Below is a small trained network, with its code and all its weights. Each question gives an input and a target symbol and asks what happens when units are switched off, that is, made to give their printed mean instead of their output.

import numpy as np


def w(rows, s, z=0):
    codes = np.array(rows[::2]) - 128.0
    scale = np.full(codes.shape[1], s)
    scale[-1] = z or s
    return codes * scale


def norm(h):
    return h / np.sqrt((h * h).mean(-1, keepdims=True) + 1e-5)


def f(y):
    return y / 2 * (1 + np.tanh(0.7978845608 * (y + 0.044715 * y**3)))


def softmax(a):
    e = np.exp(a - a.max(-1, keepdims=True))
    return e / e.sum(-1, keepdims=True)


def log_softmax(a):
    a = a - a.max(-1, keepdims=True)
    return a - np.log(np.exp(a).sum(-1, keepdims=True))


def net(x, mask):
    ids = ['Ψγδζημ'.index(c) for c in x.split()]
    T = len(ids)
    res = E[ids] + P[:T]
    u = 0
    for l in range(2):
        r = norm(res)
        for j in range(2):
            rows = slice(3 * j, 3 * j + 3)
            q, k, v = (r @ M[l][rows].T for M in (Q, K, V))
            z = softmax(np.where(np.tri(T) > 0, q @ k.T / 3**0.5, -1e9)) @ v
            o = O[l][rows]
            res = res + np.where(mask[u + j], z, o[:, -1]) @ o[:, :-1]
        u += 2
        y = f(norm(res) @ A[l][:, :-1].T + A[l][:, -1])
        res = res + np.where(mask[u : u + 8], y, B[l][:, -1]) @ B[l][:, :-1]
        u += 8
    return log_softmax(norm(res)[-1] @ U[:, :-1].T + U[:, -1])


Q, K, V, O, A, B = {}, {}, {}, {}, {}, {}
E = w([
[158,105,162,248,159,213,114,119,145],'Ψ',
[133,186,99,116,62,97,140,60,102],'γ',
[100,111,53,101,147,194,84,153,60],'δ',
[56,164,181,146,100,215,22,106,157],'ζ',
[181,112,138,158,247,126,148,183,110],'η',
[84,130,132,116,240,125,105,135,230],'μ',
],0.017)
P = w([
[54,1,202,92,109,117,172,69,116],'0',
[79,151,130,165,62,135,216,191,186],'1',
[54,158,104,210,108,84,166,153,119],'2',
[191,118,190,76,154,86,111,75,69],'3',
[141,191,99,105,80,178,186,190,175],'4',
[69,169,74,191,119,85,146,138,108],'5',
[216,93,161,105,152,74,65,108,88],'6',
[182,202,63,86,111,192,162,164,151],'7',
[82,171,71,177,127,87,125,135,86],'8',
[247,78,130,124,123,53,27,120,116],'9',
[211,202,37,88,140,202,141,143,139],'10',
[82,164,67,185,136,86,128,129,87],'11',
[251,79,123,136,109,48,1,137,121],'12',
],0.012)
Q[0] = w([
[203,102,68,93,119,203,136,165,133],'0.h1',
[179,44,254,19,80,162,142,180,170],'0.h1',
[174,104,185,169,140,206,86,126,53],'0.h1',
[40,122,141,80,207,66,52,64,189],'0.h2',
[180,189,61,36,106,128,147,198,185],'0.h2',
[89,147,131,120,40,245,48,50,181],'0.h2',
],0.0079)
K[0] = w([
[172,95,21,113,113,201,120,97,99],'0.h1',
[120,108,185,146,176,151,59,193,153],'0.h1',
[134,85,141,201,71,152,100,136,66],'0.h1',
[27,183,125,62,155,124,103,114,188],'0.h2',
[165,100,130,94,114,20,69,195,160],'0.h2',
[128,126,155,166,82,151,8,109,204],'0.h2',
],0.011)
V[0] = w([
[178,84,163,145,107,85,177,96,109],'0.h1',
[47,112,163,94,254,152,185,159,134],'0.h1',
[168,47,163,177,95,140,85,188,65],'0.h1',
[48,27,125,139,155,168,150,183,98],'0.h2',
[162,127,216,222,159,109,132,147,189],'0.h2',
[228,70,19,143,143,182,54,98,150],'0.h2',
],0.0071)
O[0] = w([
[100,143,170,143,195,96,66,148,62,57],'0.h1',
[146,85,165,125,141,178,95,210,128,67],'0.h1',
[131,116,128,68,194,159,138,112,207,102],'0.h1',
[184,104,64,127,97,185,197,132,127,238],'0.h2',
[117,175,112,77,56,122,114,162,49,253],'0.h2',
[74,101,170,123,31,78,180,254,120,189],'0.h2',
],0.0082,0.0032)
A[0] = w([
[57,190,137,197,162,43,120,132,77,32],'0.n1',
[179,149,137,9,121,117,122,119,93,65],'0.n2',
[91,135,143,113,77,145,141,147,133,120],'0.n3',
[140,171,102,168,149,172,115,180,146,61],'0.n4',
[195,149,151,147,155,134,56,95,163,94],'0.n5',
[169,52,229,209,177,96,182,84,198,78],'0.n6',
[174,184,85,57,136,194,142,149,114,85],'0.n7',
[169,30,127,148,147,104,122,203,121,2],'0.n8',
],0.013,0.0072)
B[0] = w([
[62,113,58,230,17,144,73,215,5,238],'0.n1',
[148,186,158,54,184,131,147,128,182,170],'0.n2',
[156,102,95,95,189,174,142,81,174,172],'0.n3',
[163,99,157,102,105,104,133,126,182,207],'0.n4',
[180,127,138,159,63,92,106,151,125,186],'0.n5',
[152,200,98,39,253,190,95,42,145,172],'0.n6',
[161,86,151,210,99,71,147,52,193,254],'0.n7',
[98,73,162,196,21,77,133,135,118,187],'0.n8',
],0.011,0.0063)
Q[1] = w([
[133,105,186,135,73,124,56,124,123],'1.h1',
[84,134,173,86,63,145,162,157,154],'1.h1',
[101,209,122,21,94,47,113,72,76],'1.h1',
[235,106,95,61,154,175,62,117,139],'1.h2',
[130,248,79,174,77,104,147,71,131],'1.h2',
[101,119,63,167,105,108,73,125,62],'1.h2',
],0.011)
K[1] = w([
[174,115,74,108,77,130,33,155,129],'1.h1',
[150,137,9,82,87,159,180,206,138],'1.h1',
[23,99,122,146,186,128,103,124,1],'1.h1',
[237,120,61,131,113,56,118,174,199],'1.h2',
[69,229,55,128,65,151,106,218,8],'1.h2',
[81,79,136,157,184,62,213,130,115],'1.h2',
],0.0094)
V[1] = w([
[50,2,170,92,61,189,155,83,112],'1.h1',
[94,226,114,202,82,136,120,168,117],'1.h1',
[159,157,176,148,158,141,183,95,148],'1.h1',
[132,130,127,117,167,154,234,141,77],'1.h2',
[185,147,154,121,125,63,141,163,153],'1.h2',
[149,8,150,187,136,167,51,108,143],'1.h2',
],0.0073)
O[1] = w([
[92,95,137,170,246,152,2,179,32,218],'1.h1',
[183,88,166,136,171,148,178,153,206,97],'1.h1',
[105,156,87,162,109,77,79,240,23,164],'1.h1',
[209,120,73,152,93,128,74,183,196,68],'1.h2',
[117,229,81,162,154,145,116,100,126,85],'1.h2',
[134,151,167,38,84,152,215,105,129,253],'1.h2',
],0.0068,0.0046)
A[1] = w([
[146,132,152,128,143,106,96,159,93,112],'1.n1',
[66,155,127,105,132,114,147,187,177,1],'1.n2',
[111,180,138,128,101,157,166,181,138,38],'1.n3',
[170,137,169,110,146,107,101,91,138,65],'1.n4',
[140,117,151,157,125,117,126,131,93,138],'1.n5',
[84,150,140,73,250,192,81,116,137,169],'1.n6',
[163,154,127,90,157,149,121,92,142,120],'1.n7',
[172,117,138,104,131,127,125,105,158,117],'1.n8',
],0.023,0.0082)
B[1] = w([
[120,109,117,141,155,113,137,75,160,170],'1.n1',
[45,175,129,122,110,98,169,166,220,129],'1.n2',
[162,131,120,85,171,124,132,160,109,145],'1.n3',
[133,106,101,144,148,160,153,172,110,231],'1.n4',
[108,152,122,116,108,107,93,142,138,212],'1.n5',
[69,104,190,125,189,122,125,2,104,249],'1.n6',
[162,114,151,95,143,117,127,134,161,213],'1.n7',
[113,171,117,135,133,121,100,114,105,254],'1.n8',
],0.025,0.0082)
U = w([
[230,120,136,96,173,167,103,201,83,215],'Ψ',
[72,212,87,207,119,137,47,148,4,80],'γ',
[158,61,68,170,74,204,200,84,156,81],'δ',
[100,114,221,132,162,134,143,44,60,251],'ζ',
[203,53,226,99,23,29,49,138,137,101],'η',
[55,199,148,103,118,152,164,165,188,124],'μ',
],0.0046,0.0021)

Each question gives the input, a string of symbols that net reads in full, and the target symbol t.
The units are the heads (3 rows each of Q, K, V and O) and the neurons (one row each of A and B). Each row of codes is followed by its name. A weight is (code - 128) times the scale printed after its matrix; where a second scale follows, it is the last column's (O, A, B and U).
mask holds one flag per unit, layer by layer, with each layer's heads first. A switched-off unit (its flag False) gives its mean, the last column of its rows in O or B, instead of its output. The means were averaged over made-up inputs and are rounded, as every weight is.
A unit's drop is (log p(t) with every unit on - log p(t) with that unit switched off) / (log p(t) with every unit on - log p(t) with every unit switched off).
The circuit of an input: a set's keep is (log p(t) with only the set's units on - log p(t) with every unit switched off) / (log p(t) with every unit on - log p(t) with every unit switched off). Starting from the 12 units with the biggest drops (on a tie, the unit counted first), units are removed one at a time, each time the one whose removal leaves the highest keep (on an exact tie, the one counted first), for as long as the keep stays at least 0.8.
circuit, biggest first: the units of the circuit, biggest drop first
most important unit: the unit with the biggest drop
top k neurons: the k neurons with the biggest drops, biggest first
top k neurons in layer l: the k neurons of layer l with the biggest drops, biggest first
which heads matter: for each layer, one digit per head in row order, 1 if its drop is at least 0.15 and else 0, layers parted by /
input δ η δ δ ζ δ δ γ η η, target γ: which heads matter	10 / 10
input η γ Ψ η Ψ δ Ψ γ, target Ψ: circuit, biggest first	1.n3, 1.n6
input ζ δ μ η γ μ δ δ μ Ψ Ψ, target Ψ: circuit, biggest first	0.h2, 1.n3
input μ Ψ δ δ Ψ γ ζ γ, target δ: circuit, biggest first	1.h1, 1.n6
input γ δ δ δ δ, target δ: which heads matter	01 / 00
input δ μ δ δ δ μ γ Ψ δ δ γ Ψ Ψ, target γ: top 2 neurons in layer 1	1.n7, 1.n6
input η μ ζ δ δ δ δ, target η: circuit, biggest first	0.h2, 0.n8, 1.n6, 1.n4
input μ Ψ ζ γ Ψ δ μ ζ ζ μ μ, target μ: which heads matter	01 / 11
input Ψ ζ δ γ δ Ψ Ψ δ, target Ψ: circuit, biggest first	1.n6, 1.n3
input γ μ δ Ψ ζ ζ Ψ η, target η: top 2 neurons	0.n7, 1.n6
input Ψ Ψ δ δ ζ η δ, target γ: top 4 neurons in layer 1	1.n6, 1.n8, 1.n7, 1.n4
input Ψ η γ η δ δ γ γ δ δ γ, target δ: top 2 neurons in layer 1	1.n6, 1.n8
input ζ ζ Ψ γ η δ δ μ δ Ψ Ψ η δ, target η: circuit, biggest first	0.h2, 0.n8, 1.n6, 0.n1
input δ μ Ψ δ, target Ψ: top 3 neurons	0.n7, 0.n2, 0.n3
input μ η μ, target μ: most important unit	1.n2
input Ψ δ μ η δ δ, target δ: which heads matter	10 / 00
input δ ζ γ ζ, target Ψ: circuit, biggest first	0.n5, 0.n1, 1.n4, 1.n6
input δ γ δ γ Ψ, target Ψ: circuit, biggest first	1.n6, 1.n3
input Ψ δ δ μ ζ μ γ δ δ η η, target η: circuit, biggest first	0.n7, 0.h2, 1.n6, 1.n4
input δ μ Ψ ζ Ψ γ δ Ψ γ μ μ η ζ, target Ψ: top 3 neurons in layer 0	0.n5, 0.n1, 0.n7
input δ δ Ψ δ, target γ: which heads matter	01 / 10
input δ γ η δ η μ, target γ: circuit, biggest first	0.n1, 0.h1
input γ Ψ δ η δ γ Ψ μ γ η, target Ψ: top 3 neurons	0.n6, 0.n8, 0.n5
input δ Ψ γ γ η δ δ μ δ μ, target Ψ: which heads matter	11 / 11
input δ ζ η ζ Ψ γ γ, target Ψ: top neuron	0.n2
input η μ η δ η γ η, target γ: top 2 neurons in layer 0	0.n8, 0.n1
input δ Ψ Ψ γ η δ Ψ, target γ: most important unit	0.h2
input Ψ μ δ Ψ μ Ψ μ Ψ δ Ψ μ ζ Ψ, target η: top 2 neurons in layer 1	1.n6, 1.n8
input γ δ δ δ γ η η, target Ψ: top 3 neurons in layer 0	0.n6, 0.n8, 0.n1
input γ μ δ ζ η η μ, target Ψ: top 3 neurons in layer 0	0.n5, 0.n1, 0.n2
